 -28  139    4  -30  -70  110 -205   25   52    0  -39   15   57   73  110  133   51   98 -207   51   81 -158  -84 -187  -48  107   24  -84  112  -53  -22  -42   47 -130  -15   -7  -93  -39 -142 -> 1
 106  -50 -202 -213  -32  192  339  268   69 -123  235  162  -52  -45   -2  179 -157  -71 -232  -80  -34 -192  196 -109 -325  -65   78  -81  215   49   86    1  -53  -29 -429 -254 -143   16  -90 -> 23
-125  111 -176 -105  -86  -69 -315  235 -169 -342   39  188 -216  -97  -60 -126  -11 -216   89   22 -395   51 -202 -100  301   35   62  -54 -194   -3   -5 -115  194   32   -7  326  172  305  296 -> 27
  95   85 -170  -71   88  -76 -276  106 -272  -89  -65  -75  111  -32  122  171  -12 -121   68   51    6   33 -153   77  335  -88  -32  162 -199 -160  -24   35  -62 -140  -45  -44   10  198   76 -> 5
 114 -100 -217  -24   46 -129   -4   65   59   75  -46   82   -6 -126  167  -75   75  147  -57   50  -48  -27  -59  -48 -113   -5   58 -146    0  -53  129  -95  138  -20  -88   79   21 -100  198 -> 28
-162   46  -22 -144 -366   79  367  -73  141  127   55  -37  114  224  224 -196  -47 -125  -41 -113  195   25  191  -83 -155  -15  160   31  231  188  159   27   60  -92 -223    2 -501  -65   55 -> 25
-199  119 -116 -112  -63 -127 -373  223  -89 -450   65  115 -343  -70 -170 -200   26 -321   97  -67 -414  -93 -268 -141  392  -80  194 -118 -271   27 -103 -186  364  179   18  435   81  409  362 -> 8
   5   80 -100  -92  100  -66 -225   91  -97 -240   68   26  -76 -119  -57  -42  -30 -299  152   39 -227  -24 -172    6  299 -110   25  -33 -158  -61  -71   23  148   70  -15  151  138  259  229 -> 12
-139   -2   12  -55 -155   99  164    2   76   30   39  117  -50  187  229 -149  -13   30 -123 -132   90   70   22 -121  -38  -19   80  -65  180   53   90  -32   57  -34  -66  116 -209    0   65 -> 27
 105   82 -156  -72  109  -68 -262   88 -250  -91  -50  -80  107  -45  102  158  -17 -152   90   55   -2   27 -148   86  340  -99  -42  146 -186 -155  -34   54  -59 -122  -44  -44   26  198   85 -> 6
-214    9  106   -2 -216  157  168  -49  120  105  -18  -20  -11  340  328 -124   49   54 -167 -183  282   15   -5 -131  -11  -96  159   -7  162    9  107  -61  105   18  -99  143 -499   40   66 -> 4
 -28   83  -95 -127  -30  -73 -102   97  -38 -213  103   99  -59  -92  -61 -102  -55 -238   84   17 -237  -50  -96  -75  113  -48   61  -66  -38   36  -36  -17  195   43  -42  132   99  172  172 -> 19
  -9  -10   -5  -73   96 -103   80  -88  147  -27  110   23   70   30   61   83  -33  -15   59   64   61   36  -59  -62   21 -129  -39  -40    0  -22  -99  158   61   11  100 -183  111 -135 -143 -> 17
  44   12  -39   -3   33   79  -34   50   57   -6   60   85   74  -57  117   71    6   -8   26  162  -77   30 -100  -49  -31  -13  -79  -52   43 -111   76   71   87   30  -65   12   68   -7   75 -> 24
 166 -130 -230   11   99 -145    0   52  101  126  -49   70   47 -195  196  -59   98  181  -29  121  -51  -43  -81  -41 -213  -15   44 -176  -17 -109  171  -77  190   30 -106   67   53 -136  242 -> 26
 252  -73  224   24 -199   90   96  163  -50   27   43  100  102  157  -99  201  -23  191 -200   86  -59 -167  -57  104  340 -134 -229  187  468   72  -78 -159    4 -121  -10  -96 -118 -154 -252 -> 32
  97  -70  -92   68  133  -39 -132   37   88   75  -60  -38   50  -63  193   94  125  137  -23  132   47  -60 -184  -27   -4  -99   13  -83  -95 -204   83  -31  166   84  -57   50  -45  -35  153 -> 5
  65   13   -1   16   86  100  -26   10   90    7   79   66  113  -77  114   84   -1  -39   66  201  -67   26 -111  -33  -47  -37 -108  -63   51 -137   66  122   98   65  -56  -11  103  -10   73 -> 21
 -47  -40  -49   21   76   10  -53    7   95  -16   19   91  -29   53  159  132   44  133   14  130   11  173 -130  -53  133  -29 -117  -39  -68 -122    2  110  -25  -20   94  -51  136 -123  -68 -> 30
  87  -14 -115 -168  -27  112  247  147   78  -79  188  114   11  -34    2   96 -121  -88 -144  -40  -27 -162  125  -90 -222  -68   51  -73  208   53   39   20   16  -24 -279 -181  -91   -5  -66 -> 21
  38   -3   36  -49   42   45   90  -47  136   13   77  -36   45   41   66   14  -12  -86  -19    3   78  -99  -22  -25   28 -134   20  -65  122  -14  -28   61   85   39  -68  -44 -108  -21    2 -> 11
 124  -64 -124 -178   79  142  309  149  146  -98  222   51  -51  -46  -31  139 -120 -138 -152  -84   25 -229  148  -55 -204 -164   87 -111  180   32    8   46   -5   43 -343 -235 -141   14  -61 -> 13
 -99   44  -40 -130 -260   41  256  -35   96   67   60   -2  101  142  168 -130  -50 -109  -23  -60  110    8  121  -76 -109  -22  108   18  177  131  111   27   71  -76 -169   -9 -330  -43   45 -> 24
-251  149 -141 -101 -126 -131 -482  293 -164 -494   24  143 -375  -46 -152 -182   48 -283   71  -64 -454  -72 -324 -173  442  -40  210  -82 -341    4  -85 -252  385  165   28  505   65  469  387 -> 5
-182  -13  -44  -27   16 -218  -96  -36   88  -51  -23   -3  -17  231  181  210   78  243  -44    7  204  126 -184 -153  172 -127   27   55 -236  -89 -137   54   48  -49  250 -185    1 -176 -282 -> 3
 216  -40  201   20 -199   55   50  135  -56   31   25   91  123  136  -67  160  -11  163 -162  101  -63 -147  -80   76  301 -105 -197  168  410   62  -63 -147   44 -114   17  -56 -102 -135 -202 -> 30
 143   47 -109 -109  140  -59  -65    7 -100  -61   51  -54  120 -101   30   63  -69 -228  115   47  -25  -29  -50   85  186 -123  -38   44  -32  -64  -52  116  -18  -67  -65  -92   73  109   72 -> 13
-122   42 -140  -71  -89    0 -207  202  -53 -273   33  179 -273  -42  -35 -133   19 -130   17   -7 -320   45 -149  -91  280   25   52 -104 -101   17   19 -121  148   39  -41  318   87  205  258 -> 32
 222  -22  209  -30  -69  -18  118    4   45   32   95  -10  179   68 -101   94  -45  -11  -60   67   -1 -230  -50   72  185 -201 -112   96  364   71 -127  -43  126  -18   12 -124  -90 -107 -165 -> 14
-147   11   66  -82 -185  109  297  -80  147   81   88   71   28  206  237 -211  -48  -54  -93 -156  157   25   86 -126 -155  -59  119  -72  263  101   94   18  107    5 -110   77 -299  -12   67 -> 21
 -22   56  -83  -28   14  -32 -245  120  -86 -140  -21    2  -41   -1   65   59   46  -74   16   41  -83  -34 -195  -41  241  -80   39   15 -150 -114  -13  -55  131   23  -25  124  -29  175  138 -> 5
 297  -22  279  -27 -115   15  164   27   32   54  116   12  239   89 -151  153  -71   33 -121   86   -2 -295  -25   87  174 -204 -167  140  505  102 -151  -69  114  -56    6 -190 -103 -156 -267 -> 16
  52  -29  -78   45   62  -10 -149   70   40   33  -56  -16   33  -13  179  104  105  116  -54  101   38  -60 -176  -50   31  -74   22  -47  -80 -174   71  -51  145   46  -60   59  -84    7  116 -> 4
 -73   21  -20  -85 -172   63  173   -2   76   45   52   60   48  120  174  -94  -31  -28  -68  -52   73   17   52  -87  -77  -16   62  -23  173   65   88    5   64  -57 -113   23 -209  -32   37 -> 25
 108  -36 -141 -188  -18  158  305  197   93  -94  223  134  -16  -43   -8  133 -142  -81 -190  -59  -28 -194  163  -99 -292  -77   64  -89  231   53   56   14   -6  -14 -354 -222 -114   -1  -82 -> 21
 107  -22   36   49  214  108  -33  -50  154   28   85   -6  103 -103  101  112   23  -74  109  217  -22   -2 -140   16   11 -115 -124  -96   17 -191   25  177   99  135  -35  -30  119  -14   91 -> 14
 56  15 -30 -17  43  58 -12  30  61  -8  74  74  95 -62 100  62 -11 -38  39 151 -66  12 -87 -42 -40 -33 -73 -48  54 -92  55  86  95  31 -61 -14  73  -9  63 -> 22
 109  -38  -73 -150   66  112  244   88  148  -70  188   37  -21  -35  -24   95  -96 -129 -123  -59   26 -212  108  -55 -154 -141   65 -112  190   33  -14   47   23   34 -260 -182 -110   -3  -55 -> 13
-130   -9    3  -51 -145   96  150    3   70   32   29  115  -58  183  228 -139   -5   45 -129 -127   89   74   17 -114  -15  -17   70  -66  176   48   84  -35   40  -44  -60  113 -197   -8   58 -> 28
-103   -6  -36 -124   35 -239  109 -108  140  -61  108   52   44  124   66   97  -48   68   39    2  111  108  -46 -121   42 -130   -6    2  -65   44 -169  157   36  -62  217 -274  136 -223 -296 -> 20
 173  -10  188   36 -121   -3  -61   92  -45   28  -15  -28  149  149  -19  198   38  140 -141   76   44 -210 -154   44  286 -176  -98  167  244  -25  -92 -144  126  -47   26  -59 -189  -60 -166 -> 5
-197  -19  -57  -46    3 -253  -70  -43  100  -53  -21   -5  -29  246  178  198   74  256  -59  -23  222  122 -169 -166  158 -134   54   52 -238  -65 -149   44   51  -61  260 -201  -13 -199 -304 -> 3
-106  -14   89  -68  -71   68  248 -124  181   69   72  -28   -7  207  185 -166  -18  -82  -78 -180  213  -41   50  -77  -21 -149  131  -80  206   74    3   32   95   34  -65   42 -305  -12   36 -> 11
 158  -92 -124 -184   67  224  356  233  144 -109  242   61  -87  -13  -46  231 -129  -91 -264 -124   55 -310  185  -62 -241 -183  101 -101  238   21   16   -2  -46   40 -440 -288 -231   22 -121 -> 10
-142   27   77 -119 -236  100  395 -141  193  124  103  -13   99  233  218 -217  -68 -131  -56 -156  224   -2  161  -96 -171  -82  139  -33  299  158   86   67   87  -22 -150   -2 -408  -58   25 -> 19
  99  -25  -14  -90   48  136  151   79  136  -32  125    2   -5   29   13  140  -44  -44 -164  -37   78 -220   48  -54  -77 -132   43  -79  189  -11  -21   12   24   18 -212 -147 -165  -14  -89 -> 9
-114   -8  -41  -74   30 -168   43  -65  118  -51   76   83   29  124  120  133  -14  131   23   54   89  157  -89 -127   54  -80  -49    3  -88  -22 -111  143   15  -59  204 -220  151 -209 -258 -> 24

-115  229 -466  165   49   35   64  113 -373 -126  258  170 -363  -69  234  133  395   -3 -187   46    3  112 -138  145  -39  392   33  -42 -292   40  -30 -217   53   49 -153 -306  -18   53  270 -> 3
-210   74 -318 -157  142   62  166  128  105   32  111  -56   28   28  195  -18  522  -13  -46  174   53  390 -185   56 -233  -94  180 -288  116    0  264 -298  146  -26 -184  -78  -93  122 -189 -> 33
  -4 -142  536  260 -305 -391  134  -35  229    7   73 -102 -168   97   68  201  209  205 -298    4  156 -204   63  295 -290 -145  127  585  113  -46  -14  -52   90  -97 -123  156  502  155 -238 -> 3
 -86 -224  466  223    0  -91  162   64  159 -237   19 -242 -288  169   28  170  190   53 -173  217   -5 -104  173  208 -110  -31  107  175   28   11  213   19   22 -228  -53  103   65  117 -291 -> 11
 228  -20  635  125 -189 -196 -232 -234  406  253 -166  160  -66 -112   47  129 -112  115  -37  -99  190 -132  247  299  252 -279  240  279  213 -369  -66  268  -10 -103  112  201  292  251  -44 -> 19
 124 -171  280  164  306 -149   46  -25  410  273  -17   82  108 -105  111  115 -123  100   -1  -73  268   63 -132  177  -94 -341  485   47   52    4    3  -31  132 -327  190   -3  197  428 -294 -> 30
  67   20   54    2  283  -21 -202   23 -109 -223   79 -161  -22 -213    7  296 -382  -25   60 -254 -152 -193   -6  -65  219  346   50  -52 -277 -138  165  416 -189 -116  315 -175  -19   73  232 -> 18
-203 -273  -38   35  -26 -173  306  219   84 -384  152 -368  -77   47  -26   33  275    1 -180  163  -16    8  -84   56 -424  227  -49  238 -116  304  132 -205   54 -115  -71 -101  175   52 -251 -> 3
 -46  -76  217  -48   -2 -166  176   21  435  189  -16  -81   85 -164  150  247  381  202    1  115  309  218  -28  375 -163 -184  303    9  236  -67   -3 -174  179 -137   22   68  250  238 -239 -> 9
 119 -218  145   82 -124 -423 -296  -81  169 -288  -70 -128  437   92 -121  -17 -384 -111   40 -384  -83 -232  -25  -77  -84   25  -66  311  -56   36  132  352  -79  240  -19  -95  220  144    3 -> 25
 -28  -33 -216   74  -95 -290 -271   74 -147 -419   74  -69  336  182   59  -68 -120 -198  -61 -223 -233  -46  -20 -286   30  217 -273   84 -183  169  328  212 -121  420 -214 -118 -197  -78   48 -> 23
-171  304 -252  -46  -61   -4  -35   23 -409 -299  140 -138  -36  287  115   92  276  -68 -224 -120 -303  -32 -146 -111 -211  218 -153   15  -67 -152  341   70  -71  290 -324 -136  -87  -90  205 -> 28
 108  124  -78  503   54 -216  -23   54   -1  227   49  532  277 -233  368  241  257    9  -38   15  330  235   53  164  233 -150  178 -149  -50  312   17  -85  -16  290  -69  -54 -223  256 -104 -> 2
 129   45  280  140   30 -258 -307  -79 -138 -225   41 -173  -34   83   13  307 -429   46  -85 -401 -189 -394  -36   -7   88  252   25  307 -230 -266  102  455 -100   16   98  -87  193   69  248 -> 19
-154  462 -528 -349  255  248  231  122 -245  -70  -13 -214  325 -157  105  168  322  -47   72  -63 -162  304 -341  -76 -239  340    8 -285   13 -143  217    2 -141  220   32 -263 -210    5  208 -> 32
 -70  111 -191  -18  300   74  154  212 -195 -332   59 -273  148 -221   55  245  -68  -68   58  -35 -183   40  -79 -136   39  545  -95  -53 -266  106  223  206 -263   42  239 -213 -268  -54   92 -> 11
-272  -37 -181 -232  -74  -37 -121   45  -88 -461   84 -384  -99  257    4  186  441  -35  -24   45 -182   55  -36  163 -215  150  -55 -334   45 -166  355   -2  154  113 -323 -134   35    1  110 -> 17
 -92  223 -408 -337  -12    0 -156  -14    0  -38   39 -103  -84  -20  131  109  355   56   57  -79    2  234 -224  236  -69  258  125 -208   -6 -362  -31 -125  217   56 -142 -229  132   84  315 -> 17
 -99  386 -486 -356  244  199  -96   34 -284 -144   48 -127  191 -245  102  309  158  -32  106 -181 -143  169 -200   -8   46  387  -17 -464  -93 -207  178  169  -96  199   89 -295 -166    9  443 -> 21
 146  116   -5  208   77 -237 -212  -55  143  214  -67  354  506  -64  271  134   22  -18   27 -171  200  199  -25   29  184 -286  172 -167   86   97  123   78   22  323  -82    6 -191  245  -82 -> 25
  61  281  128  323 -111  -17  174    0   -9  251    1  331 -287  -33  322   95  425  113 -241  200  189  169   81  279  109   18  159  260   25  -95 -132 -205   28   24 -129   55  -54  121  -40 -> 7
-139  -13  -86 -144  -22  -24  127   64 -135 -553  -95 -520  230  245 -219  -25   20 -172  -15 -105 -349 -129 -153  -97 -445  314 -177  172  -27  -34  290  207 -161  185 -105 -200   51    1   31 -> 31
 -79   91   12 -235  122  128  605  154  131 -187 -248 -528  311 -226 -138  229  262   65   40  145   32  128 -215  229 -519  385   39  188   87   80 -125  -69 -103  -35  247 -165  127  143  -63 -> 5
 -61 -110  411  155    7  -71  256    7   38 -274  -63 -362 -172  100  -86  346  154  109 -142   53    3 -226    9  353 -346  113  131  247   19  -57   24   85   15 -165   23  -60  304  200  -57 -> 7
  83 -179  367  333   46 -354 -106  -95  297  250  159  219 -134 -190  195  425   78  245  -82 -140  407  -93   13  465    2 -300  450   72   27  -45  -92  -19  218 -235   67  -11  481  398  -87 -> 5
-132  269 -295    1   76    8  -71   53 -463 -346  164 -128   -6  217  114  136  108  -93 -185 -180 -319  -73 -169 -173 -137  303 -145  -39 -192  -71  334  137 -109  251 -212 -205 -154  -72  250 -> 27
 235 -122  695  402  -64 -154  -42  -68  306   91 -150  113 -262   33   81    3 -213   42 -133   89   86 -161  284  160  285  -88  191  488  -14 -144  -47  191  -83 -238  137  207   31  189 -245 -> 15
 209  -99  354  408    3 -431   68   82  334  108 -118  106  495 -138  184  142 -187   53    3  -90  222   45   45   27   97  -46  106  415  -22  261  -10  111 -102  166  127  100  -58  182 -342 -> 8
 -37   33  310 -118   77   37  182   -7   72 -241 -190 -519  -85  128 -104  329  102  114   -8   10  -96 -134 -106  333 -314  221  165  129   59 -309    6  137   47 -170   77  -82  227  173   58 -> 14
  47 -336  540  302 -125 -325    5  -32  368  -31   72  -20 -263   -5   30  110    6  116 -152   41  189 -172  185  286  -32 -141  202  413   21  -11    7   30   75 -275   30  108  383  217 -269 -> 8
 126 -188  248  475  180   49  189    1   78  -40  -62  170 -380 -130  -10  112   15  -10  -99  172  220 -104   91  396  -12   55  319  149 -191  157 -250  -62   28 -350  186 -182  146  418  -68 -> 2
  50  -35  145  356  173   66  207  142   91  -65  -93  160   82 -194  144   67  119 -108   -1  269  105  180  227   45  245   72   43  -49  -62  295  131   42 -208   26  134    7 -410  134 -253 -> 9
 180  151  193   63  186 -184  -31  -16  232  366   67  136  222 -367  186  148 -302  112    9 -280  118   16 -104  -92  149  -43  259  296  -21 -180   63  223 -175 -114  341   43  138  154  -84 -> 33
 -88  210  206 -236  -94  -88  227   62  121  -28 -125 -419  159  210  127  185  333  160 -181   68  -66  110 -166   82 -346   45   29  228  209 -213  129  -85   89   73 -141  143   47   -1 -149 -> 19
  26 -262  589  166 -192 -316   46  -31  413  -31  -11 -181 -223  115   26   86   74  148 -155   69  120 -133  139  280 -115 -126  181  483  113 -148   28   10  105 -248  -30  175  375  158 -300 -> 11
-287  263 -326 -419  -87  161  514  295   17 -332 -186 -549  385  101   78  -53  711  -73  -15  395 -202  495 -133  -89 -375  402 -285  -48  197   87  290 -252  -93  346 -214   12 -431 -216 -219 -> 13
-108  294 -499 -409  251  271   16  121 -157 -227  -42 -211  292 -353   30  172  152 -123  208  -25 -162  279 -101  -91  111  484 -112 -470  -76  -85  212  173 -210  192  193 -265 -334  -49  301 -> 18
 -42  -21 -224  121   24   48  305  177 -159 -347   34 -165 -249  -60  -57 -113   96 -103 -151  132 -103  -25 -106   35 -229  570  -87  388 -323  187 -147 -132 -101 -100   70 -282   48   51   60 -> 2
 -17  278 -302 -148  -32    5   90  122   94  104    7  125  413 -314  174 -203  156 -144   48   19  -53  372    1 -314  151  149 -148   67   73   29  269   45 -310  309   56   20 -321 -116 -121 -> 33
 168  -90  349  488  185   17 -220 -114  -58  -48   -6  317 -363  103   94  102 -189  -79 -157  -10   38 -204  211  159  300 -155  240  -33 -170  -18   61  206  -19 -187   29  -49  -95  314   19 -> 23
 177 -123  409  102   98 -215 -415 -165  177  -18   56    8  -95 -289  -28  365 -458   78  117 -364   45 -324  158  185  343   48  223   58 -108 -343   72  530 -110 -204  339  -55  333  215  210 -> 16
 -60 -122  -96  231  142  -56  -94   43  -62 -121  223  139 -416  258  169 -114  118  -62 -257   60  -24   17  -57   16  -40  -54  175    9 -205   65  148 -181  177 -206 -210 -116  -26  174  -86 -> 27
  44  -70  -90 -183   -7 -289 -106   -2  141 -165   59 -253  256  -41  -86  -71 -307  -24    4 -366 -120 -118 -249 -135 -240  237   -2  418 -118 -110   45  175  -53   17  104 -169  341   69   69 -> 28
 190 -180  548  220  -77 -109  -37  -53  323  -28 -165   41  -69  -24  -33 -146 -259  -71 -118   69   15 -130  281  -11  206  -73   32  430   13   -7   24  220 -162 -146  161  174  -11  138 -247 -> 21
 114  -32  113  -45 -125 -518 -427  -82  216  -27   26  -73  477  -54   99  246 -260   79   87 -469   40 -103  -86    5   70  -16   48  147   11 -174  133  321   34  267   -7  -11  259  100   91 -> 19
 101 -205   85  314  357  -58 -218  -28   55  -69   78  215  -31  -71   80  135 -249  -92   -1 -117   94  -70   45   60  197 -144  271 -242 -191  150  145  171   12 -173  137 -157  -80  345  -33 -> 25
 207 -239  367  708  294 -394  -43   71  112  115  148  302   72 -188  246  383 -326  104 -106 -163  308 -174   21  132  165 -139  350  186 -285  365  -17  112    4 -165  224  -47   69  378 -232 -> 3
-220  -37 -160 -182  -77  -26   46   34 -172 -599  -24 -507  147  310 -209   18  184 -168  -23  -94 -348 -114 -132  -20 -473  236 -170   -3   19  -77  367  166  -78  218 -242 -218  100    7   81 -> 31
-112  158 -254 -324 -292 -375  -51  125  148 -147   11 -330  448  111  164   -4  282   54   -2 -131  -99  244 -216  -96 -212  271 -183  257   90 -135  178  -73   67  410 -264   13   36 -169  -38 -> 15
